What each symbol does to the units:
RL su ZF
RL fi TG
RL pu NJ
RL zo FG
RL de PB
RL gu LC
HF su LM
HF fi GG
HF pu HM
HF zo NS
HF de LD
HF gu ZQ
BB su LD
BB fi HF
BB pu NS
BB zo RP
BB de LT
BB gu DM
JP su GQ
JP fi HD
JP pu RT
JP zo LC
JP de TG
JP gu DH
JH su GT
JH fi MZ
JH pu MH
JH zo MJ
JH de SM
JH gu DS
MJ su HJ
MJ fi MH
MJ pu FJ
MJ zo QR
MJ de RD
MJ gu DL
LC su BS
LC fi RT
LC pu TQ
LC zo SD
LC de NJ
LC gu GP
ZF su TQ
ZF fi GP
ZF pu RL
ZF zo CQ
ZF de SD
ZF gu BS
FP su FB
FP fi JF
FP pu GG
FP zo HF
FP de TR
FP gu SR
GB su LG
GB fi FM
GB pu MN
GB zo JF
GB de MM
GB gu SC
DL su NF
DL fi BM
DL pu SM
DL zo QH
DL de FJ
DL gu JH
BN su JF
BN fi PN
BN pu SR
BN zo ZG
BN de FP
BN gu MM
TP su RN
TP fi GR
TP pu CP
TP zo GT
TP de DS
TP gu FD
SZ su RF
SZ fi BQ
SZ pu LJ
SZ zo LG
SZ de SC
SZ gu GL
JD su QQ
JD fi CC
JD pu JR
JD zo NM
JD de BR
JD gu PQ
NF su MH
NF fi DS
NF pu DL
NF zo NZ
NF de MJ
NF gu GT
ZT su SR
ZT fi MM
ZT pu FB
ZT zo TR
ZT de ZG
ZT gu JF
DM su HM
DM fi ZQ
DM pu MR
DM zo FH
DM de NS
DM gu LM
BL su LL
BL fi QH
BL pu NQ
BL zo PQ
BL de CC
BL gu DJ
FG su CQ
FG fi NJ
FG pu GR
FG zo TP
FG de RJ
FG gu SD
HM su HF
HM fi ZG
HM pu DM
HM zo CD
HM de BB
HM gu TR
DG su PQ
DG fi HR
DG pu QQ
DG zo BR
DG de CT
DG gu CC
LP su HR
LP fi QR
LP pu CC
LP zo JD
LP de DG
LP gu BL
LL su QR
LL fi NZ
LL pu BL
LL zo MG
LL de LP
LL gu RD
FH su CD
FH fi MR
FH pu LT
FH zo HD
FH de JZ
FH gu BB
QH su NZ
QH fi SM
QH pu RD
QH zo NQ
QH de LL
QH gu MJ
RD su QH
RD fi HJ
RD pu DJ
RD zo HR
RD de BL
RD gu FJ
NM su GN
NM fi JR
NM pu QN
NM zo RF
NM de GL
NM gu SF
LJ su SZ
LJ fi NB
LJ pu FM
LJ zo GB
LJ de NC
LJ gu MP
QR su DJ
QR fi FJ
QR pu LL
QR zo CC
QR de HR
QR gu QH
LM su TR
LM fi FP
LM pu HF
LM zo BB
LM de MR
LM gu ZG
PC su MZ
PC fi RJ
PC pu DS
PC zo NF
PC de JH
PC gu TP
BS su TG
BS fi JP
BS pu LC
BS zo HT
BS de RL
BS gu ZZ
MG su CC
MG fi BL
MG pu PQ
MG zo CT
MG de JD
MG gu HR
JZ su RP
JZ fi CD
JZ pu NT
JZ zo GQ
JZ de DH
JZ gu LT
GN su BR
GN fi JD
GN pu NM
GN zo MP
GN de NB
GN gu CT
RN su RJ
RN fi FG
RN pu TP
RN zo BM
RN de PC
RN gu PR
MR su DM
MR fi TR
MR pu LD
MR zo LT
MR de CD
MR gu HF
CP su TP
CP fi PR
CP pu MZ
CP zo JH
CP de BM
CP gu RJ
ZN su FM
ZN fi MP
ZN pu SC
ZN zo PN
ZN de GB
ZN gu SZ
GL su NB
GL fi GN
GL pu MP
GL zo ZN
GL de LJ
GL gu QN
JR su JD
JR fi MG
JR pu CT
JR zo QN
JR de GN
JR gu DG
NT su JZ
NT fi FH
NT pu HD
NT zo JP
NT de LB
NT gu QT
RP su QT
RP fi NS
RP pu JZ
RP zo LB
RP de JM
RP gu FH
GG su FP
GG fi BN
GG pu ZG
GG zo HM
GG de LM
GG gu ZT
CD su NS
CD fi DM
CD pu FH
CD zo NT
CD de RP
CD gu LD
TN su PN
TN fi NC
TN pu MM
TN zo ZT
TN de BN
TN gu GB
SM su DL
SM fi GT
SM pu HJ
SM zo RD
SM de NZ
SM gu MH
CC su LP
CC fi LL
CC pu MG
CC zo JR
CC de QQ
CC gu NQ
PR su GR
PR fi SD
PR pu FD
PR zo MZ
PR de TP
PR gu CQ
RF su MP
RF fi QN
RF pu SZ
RF zo NC
RF de ZN
RF gu NB
RT su JP
RT fi JM
RT pu ZZ
RT zo TQ
RT de BS
RT gu LB
FD su PR
FD fi PB
FD pu RJ
FD zo PC
FD de CP
FD gu FG
BQ su QN
BQ fi SF
BQ pu NB
BQ zo LJ
BQ de RF
BQ gu GN
DS su PC
DS fi RN
DS pu BM
DS zo DL
DS de MH
DS gu CP
NZ su FJ
NZ fi DL
NZ pu QH
NZ zo BL
NZ de QR
NZ gu HJ
NS su BB
NS fi HM
NS pu CD
NS zo JZ
NS de QT
NS gu MR
TG su GP
TG fi GQ
TG pu BS
TG zo NJ
TG de ZF
TG gu RT
FB su ZT
FB fi ZS
FB pu FP
FB zo LM
FB de ZQ
FB gu BN
NC su SC
NC fi SZ
NC pu LG
NC zo MM
NC de PN
NC gu FM
SD su HT
SD fi TQ
SD pu PB
SD zo FD
SD de GR
SD gu RL
GP su ZZ
GP fi LB
GP pu TG
GP zo RL
GP de TQ
GP gu JP
DH su JM
DH fi RP
DH pu LB
DH zo GP
DH de RT
DH gu NT
GQ su LB
GQ fi NT
GQ pu JP
GQ zo BS
GQ de GP
GQ gu JM
TQ su LC
TQ fi ZZ
TQ pu ZF
TQ zo PB
TQ de HT
TQ gu TG
ZZ su RT
ZZ fi DH
ZZ pu GP
ZZ zo ZF
ZZ de LC
ZZ gu GQ
RJ su FD
RJ fi CQ
RJ pu RN
RJ zo DS
RJ de MZ
RJ gu GR
ZQ su ZG
ZQ fi ZT
ZQ pu TR
ZQ zo MR
ZQ de HM
ZQ gu FP
SR su BN
SR fi TN
SR pu ZT
SR zo ZQ
SR de GG
SR gu ZS
TR su ZQ
TR fi FB
TR pu LM
TR zo LD
TR de DM
TR gu GG
ZS su MM
ZS fi GB
ZS pu JF
ZS zo FP
ZS de ZT
ZS gu PN
NB su BQ
NB fi BR
NB pu GL
NB zo FM
NB de SZ
NB gu NM
FJ su MJ
FJ fi NF
FJ pu NZ
FJ zo LL
FJ de DJ
FJ gu SM
LB su DH
LB fi JZ
LB pu GQ
LB zo TG
LB de ZZ
LB gu HD
GT su BM
GT fi CP
GT pu JH
GT zo HJ
GT de DL
GT gu PC
PN su MN
PN fi SC
PN pu TN
PN zo SR
PN de JF
PN gu LG
DJ su RD
DJ fi MJ
DJ pu QR
DJ zo LP
DJ de NQ
DJ gu NZ
MM su TN
MM fi LG
MM pu ZS
MM zo FB
MM de SR
MM gu MN
SC su ZN
SC fi RF
SC pu NC
SC zo TN
SC de MN
SC gu LJ
NQ su BL
NQ fi RD
NQ pu HR
NQ zo DG
NQ de MG
NQ gu QR
ZG su GG
ZG fi SR
ZG pu ZQ
ZG zo DM
ZG de HF
ZG gu FB
HR su NQ
HR fi DJ
HR pu LP
HR zo QQ
HR de PQ
HR gu LL
PB su SD
PB fi ZF
PB pu CQ
PB zo RJ
PB de PR
PB gu NJ
MZ su CP
MZ fi FD
MZ pu PC
MZ zo MH
MZ de GT
MZ gu RN
JF su ZS
JF fi MN
JF pu BN
JF zo GG
JF de FB
JF gu TN
QQ su DG
QQ fi LP
QQ pu JD
QQ zo GN
QQ de SF
QQ gu MG
JM su HD
JM fi QT
JM pu DH
JM zo ZZ
JM de JP
JM gu JZ
MN su GB
MN fi ZN
MN pu PN
MN zo BN
MN de ZS
MN gu NC
HT su NJ
HT fi LC
HT pu SD
HT zo PR
HT de FG
HT gu ZF
QT su LT
QT fi BB
QT pu RP
QT zo DH
QT de HD
QT gu CD
SF su CT
SF fi DG
SF pu BR
SF zo NB
SF de QN
SF gu JD
QN su NM
QN fi CT
QN pu BQ
QN zo SZ
QN de MP
QN gu BR
CT su JR
CT fi PQ
CT pu SF
CT zo BQ
CT de NM
CT gu QQ
PQ su MG
PQ fi NQ
PQ pu DG
PQ zo SF
PQ de JR
PQ gu LP
HD su NT
HD fi LT
HD pu JM
HD zo RT
HD de GQ
HD gu RP
BM su DS
BM fi TP
BM pu GT
BM zo SM
BM de NF
BM gu MZ
LT su FH
LT fi LD
LT pu QT
LT zo JM
LT de NT
LT gu NS
MH su JH
MH fi PC
MH pu NF
MH zo FJ
MH de HJ
MH gu BM
NJ su RL
NJ fi BS
NJ pu HT
NJ zo GR
NJ de CQ
NJ gu TQ
CQ su PB
CQ fi RL
CQ pu FG
CQ zo RN
CQ de FD
CQ gu HT
LG su NC
LG fi LJ
LG pu GB
LG zo ZS
LG de TN
LG gu ZN
FM su LJ
FM fi GL
FM pu ZN
FM zo MN
FM de LG
FM gu RF
HJ su SM
HJ fi JH
HJ pu MJ
HJ zo DJ
HJ de QH
HJ gu NF
GR su FG
GR fi HT
GR pu PR
GR zo CP
GR de RN
GR gu PB
MP su GL
MP fi NM
MP pu RF
MP zo SC
MP de FM
MP gu BQ
BR su SF
BR fi QQ
BR pu GN
BR zo GL
BR de BQ
BR gu JR
LD su MR
LD fi LM
LD pu BB
LD zo QT
LD de FH
LD gu HM

The rows follow the links: the fewer symbols apart two units are, the more alike their rows tend to be.

Unit, then a row for it; each showing differs a little:
ZF
62 -33 -21 -24 -95 86 24 74 -31 11 35 72 -3 -88 10 -58 -10 -100 51 8 26 -73 68 -4 -14 -6 -55 26 -20 18 -50 23 53 100 -47 15 14 26 1
HD
49 54 -33 52 -112 67 -8 -15 -25 -25 29 36 -6 -107 22 -38 -82 30 -9 -27 -8 1 67 -79 -30 41 -7 136 6 26 39 -8 26 59 81 1 10 1 26
JF
-12 83 -5 -28 31 -66 -15 -89 -39 -2 17 101 24 55 -14 -52 -14 9 36 11 36 20 -49 86 -14 -1 22 -21 -54 88 49 -34 6 -38 -132 -44 69 -24 34
ZT
-25 80 -55 -21 -24 -37 22 -70 -40 -34 2 111 24 0 18 -61 -35 2 10 -28 7 -6 -15 30 -57 12 11 57 -86 96 83 -29 9 -36 -84 -93 69 16 32
JM
55 54 -19 52 -100 70 -22 -22 -24 -17 31 8 -17 -105 18 -24 -85 47 -14 -21 -7 16 74 -87 -17 40 4 114 30 10 25 -17 22 71 108 27 10 -15 21
LP
-86 -93 -47 -48 32 -23 81 85 47 -33 -50 -26 13 30 0 36 72 -58 -22 -25 -27 -75 -41 14 -34 -39 -25 -14 -63 -24 1 43 -34 -55 -44 -103 -26 72 -57
PR
70 -48 53 42 -15 69 -36 60 14 30 9 -74 -34 -49 -10 28 -2 15 -4 21 -5 14 54 -59 51 13 -25 -15 96 -83 -79 12 12 68 103 114 -49 -24 -9
LM
17 104 6 56 -20 -12 -52 -107 -24 -4 11 9 1 -10 11 -6 -83 112 -29 -9 -3 89 14 -46 4 49 46 80 23 30 81 -34 7 -8 87 3 30 -45 47
CP
61 -73 46 -30 10 46 -14 85 4 46 11 -8 -20 0 -18 -11 54 -97 52 38 24 -46 20 32 48 -29 -50 -106 49 -35 -119 23 31 73 -48 97 -27 0 -19
NF
-41 -111 -30 5 -32 48 68 128 51 -21 -26 -71 -11 -54 8 46 34 -41 -28 -23 -48 -65 19 -67 -20 -35 -38 30 4 -73 -32 47 -23 17 81 -33 -60 62 -55
CQ
43 -46 -5 42 -80 95 10 72 18 -6 2 -54 -18 -93 15 16 -26 -4 -14 -3 -30 -23 79 -91 2 12 -28 72 52 -59 -34 29 15 73 123 46 -46 10 -15
LT
52 73 -24 -12 -89 33 0 -36 -50 -7 33 117 10 -62 20 -87 -50 -39 49 -4 28 -35 40 19 -31 15 -15 61 -46 91 19 -16 51 62 -78 -29 69 8 40
MN
-28 77 39 23 93 -82 -52 -117 -11 11 -6 -12 10 84 -12 19 -11 105 -17 9 11 103 -57 37 22 20 55 -34 5 26 64 -42 -25 -78 0 11 26 -52 34
GQ
86 57 42 61 -52 60 -66 -46 -23 28 36 -8 -20 -66 11 -21 -62 48 4 18 7 50 72 -59 32 34 10 39 79 -12 -7 -19 24 67 100 96 8 -62 39
BS
107 2 32 -9 -50 67 -27 18 -39 46 44 68 -16 -52 -3 -68 -10 -78 71 32 41 -32 53 30 32 6 -38 -35 28 25 -74 -6 63 103 -72 86 24 -22 23
SM
-30 -101 -6 14 -5 34 32 97 61 -12 -41 -114 -9 -26 -7 69 35 -2 -41 -15 -50 -27 6 -67 -4 -10 -19 12 39 -92 -41 40 -29 0 115 6 -70 33 -56
PN
-18 85 40 13 82 -76 -50 -128 -21 11 9 18 15 95 -18 3 -14 86 -4 15 26 89 -54 59 34 21 59 -47 10 38 51 -41 -15 -70 -37 11 34 -63 38
RT
112 40 63 47 -28 59 -71 -36 -36 44 41 9 -19 -46 -5 -32 -44 25 32 25 36 34 62 -12 44 37 0 -8 89 -7 -41 -27 43 82 40 126 10 -69 43
BR
-55 -8 44 -8 123 -87 -28 -41 27 8 -23 -62 2 113 -32 58 54 39 -19 14 -3 55 -72 47 39 -12 35 -108 22 -30 -1 -3 -45 -96 -18 11 -18 -26 -14
ZN
-85 33 -39 15 34 -64 19 -60 20 -48 -32 -28 18 26 10 37 -24 94 -71 -41 -47 50 -47 -32 -37 18 39 66 -41 13 101 -10 -56 -92 60 -94 5 8 -3
HT
41 -34 -36 16 -109 90 32 86 -5 -8 14 5 -12 -116 20 -30 -24 -58 6 -18 -11 -73 77 -67 -32 -5 -49 82 -1 -15 -37 28 30 87 55 2 -14 38 -16

Each walk starts at a row. The symbols on each line, taken left to right, move it on to the next unit.
Answer with the unit's row; about right is enough.
start 61 -33 -31 -16 -103 86 29 78 -24 1 22 48 -5 -98 20 -52 -16 -90 40 -8 16 -78 67 -25 -27 -7 -61 61 -13 18 -46 25 49 98 -26 5 12 35 -7
gu pu fi de gu de zo su
38 -51 -36 19 -102 99 23 81 6 -11 9 -15 -14 -109 23 -7 -30 -41 -8 -20 -23 -54 83 -84 -20 -1 -39 93 5 -33 -32 27 22 85 84 7 -27 37 -16
gu pu pu fi pu zo su pu
40 -47 -14 33 -92 96 21 82 10 -11 7 -36 -19 -104 25 5 -26 -19 -13 -18 -24 -43 81 -91 -10 12 -30 82 30 -46 -32 31 9 80 106 26 -34 33 -24
start -15 90 37 -6 79 -85 -45 -121 -25 18 -1 39 15 85 -19 -15 -17 56 11 19 34 75 -63 67 19 17 46 -54 -10 49 44 -39 -6 -59 -61 12 48 -57 40
zo gu su gu zo de
-26 86 -59 19 -55 -27 11 -75 -17 -58 8 61 22 -35 25 -29 -71 63 -27 -41 -23 14 2 -30 -60 22 24 122 -66 67 106 -20 -9 -33 15 -90 45 8 31
fi su pu zo gu fi pu pu
-13 87 -24 -26 10 -57 2 -83 -43 -16 11 117 26 37 7 -59 -22 -3 28 -4 24 3 -25 69 -21 1 26 9 -73 96 63 -31 12 -38 -124 -64 71 -2 32
start 56 57 -44 -10 -99 31 13 -25 -56 -17 37 112 12 -71 21 -88 -56 -38 34 -9 19 -38 50 4 -38 7 -13 90 -51 85 28 -12 46 57 -51 -27 53 10 36
de zo pu fi zo
111 26 58 15 -32 56 -60 -8 -41 51 46 42 -19 -42 -3 -40 -18 -27 65 42 48 6 55 20 43 21 -16 -43 66 9 -65 -12 62 102 -23 125 9 -54 33
de pu de fi gu de fi fi
83 51 23 58 -75 67 -50 -43 -30 12 31 -9 -21 -73 13 -10 -77 64 -11 -2 4 43 70 -77 17 43 10 77 65 -11 3 -12 31 67 116 79 8 -45 28
start -7 -106 -39 -35 -46 67 65 131 31 -5 -21 -13 -6 -45 4 5 51 -109 12 -13 -15 -95 19 -17 -27 -39 -51 1 -23 -32 -66 43 11 37 -24 -32 -43 72 -48
de su zo gu gu fi fi su
75 -58 60 14 11 55 -41 59 9 53 12 -65 -36 -23 -17 19 23 -26 21 41 17 4 36 -7 57 -6 -20 -70 100 -74 -95 11 25 70 53 133 -41 -29 -10
de fi su de pu de gu zo
-36 -100 -39 -17 -43 52 70 128 45 -23 -30 -57 -5 -46 12 36 37 -68 -21 -21 -43 -80 21 -52 -28 -29 -40 27 -8 -57 -42 45 -15 22 40 -41 -51 75 -52
start 47 112 33 60 7 -14 -74 -119 -32 14 24 28 -4 1 2 -16 -70 105 -9 9 20 92 14 -8 25 54 45 30 42 29 53 -45 7 7 50 50 37 -72 65
su de pu zo pu
45 59 -53 15 -115 58 10 -13 -33 -25 35 81 -1 -94 32 -51 -71 -8 4 -25 -4 -26 67 -48 -51 16 -11 131 -28 59 39 -9 44 62 17 -33 31 15 30
gu su zo fi de de pu fi
50 46 -51 31 -115 62 10 -10 -31 -27 33 54 5 -107 29 -41 -87 18 -1 -29 -5 -14 66 -64 -37 28 -9 139 -19 33 36 -4 26 57 52 -19 30 6 20
start 58 55 -57 6 -110 50 14 -11 -41 -23 31 101 11 -95 22 -67 -74 -21 20 -18 9 -30 58 -26 -37 19 -18 112 -44 74 32 -15 40 58 -20 -42 45 8 30
su pu gu fi fi su su de
37 113 28 60 -8 -20 -61 -115 -37 -4 21 15 0 -14 4 -10 -79 110 -15 -5 4 98 18 -31 13 51 47 52 33 30 60 -39 7 -6 78 38 31 -57 57
fi gu su fi fi zo de gu
-7 84 11 -25 52 -74 -20 -102 -41 2 17 86 22 69 -18 -38 -7 24 22 11 34 43 -47 87 3 7 39 -37 -43 81 44 -35 3 -42 -122 -16 62 -36 47
start -7 95 -37 55 -47 -20 -12 -96 -23 -41 8 30 11 -34 31 -19 -81 100 -40 -35 -17 48 16 -51 -33 44 40 118 -18 48 103 -29 -6 -25 79 -48 28 -9 33
gu zo de su de fi gu de
67 103 47 29 8 -14 -76 -114 -52 28 46 53 -3 9 -13 -42 -56 58 25 22 40 71 5 42 32 40 38 -4 37 52 22 -41 33 21 -16 68 48 -78 56
fi gu zo gu
7 107 -11 58 -33 -11 -36 -104 -28 -23 11 17 14 -32 19 -15 -84 113 -37 -20 -11 71 14 -48 -15 51 43 101 2 40 85 -35 -6 -18 86 -23 27 -32 47
start 30 -85 6 -46 -15 58 32 104 1 33 9 7 -16 -28 -16 -12 64 -118 52 23 23 -89 23 32 19 -35 -55 -71 10 -28 -94 34 24 64 -78 39 -25 25 -35
zo gu gu zo zo fi pu pu
-26 -90 4 31 24 23 16 86 58 -5 -35 -125 -22 -6 -10 75 32 9 -42 -10 -40 -8 -1 -68 19 -16 -7 -6 53 -99 -43 36 -26 -11 119 23 -77 17 -50
su de gu gu su fi pu
14 -97 -5 -47 -24 62 46 117 13 16 2 5 -10 -29 -1 -11 59 -130 45 15 9 -98 13 22 0 -42 -57 -51 -11 -31 -86 32 22 55 -66 9 -23 51 -39
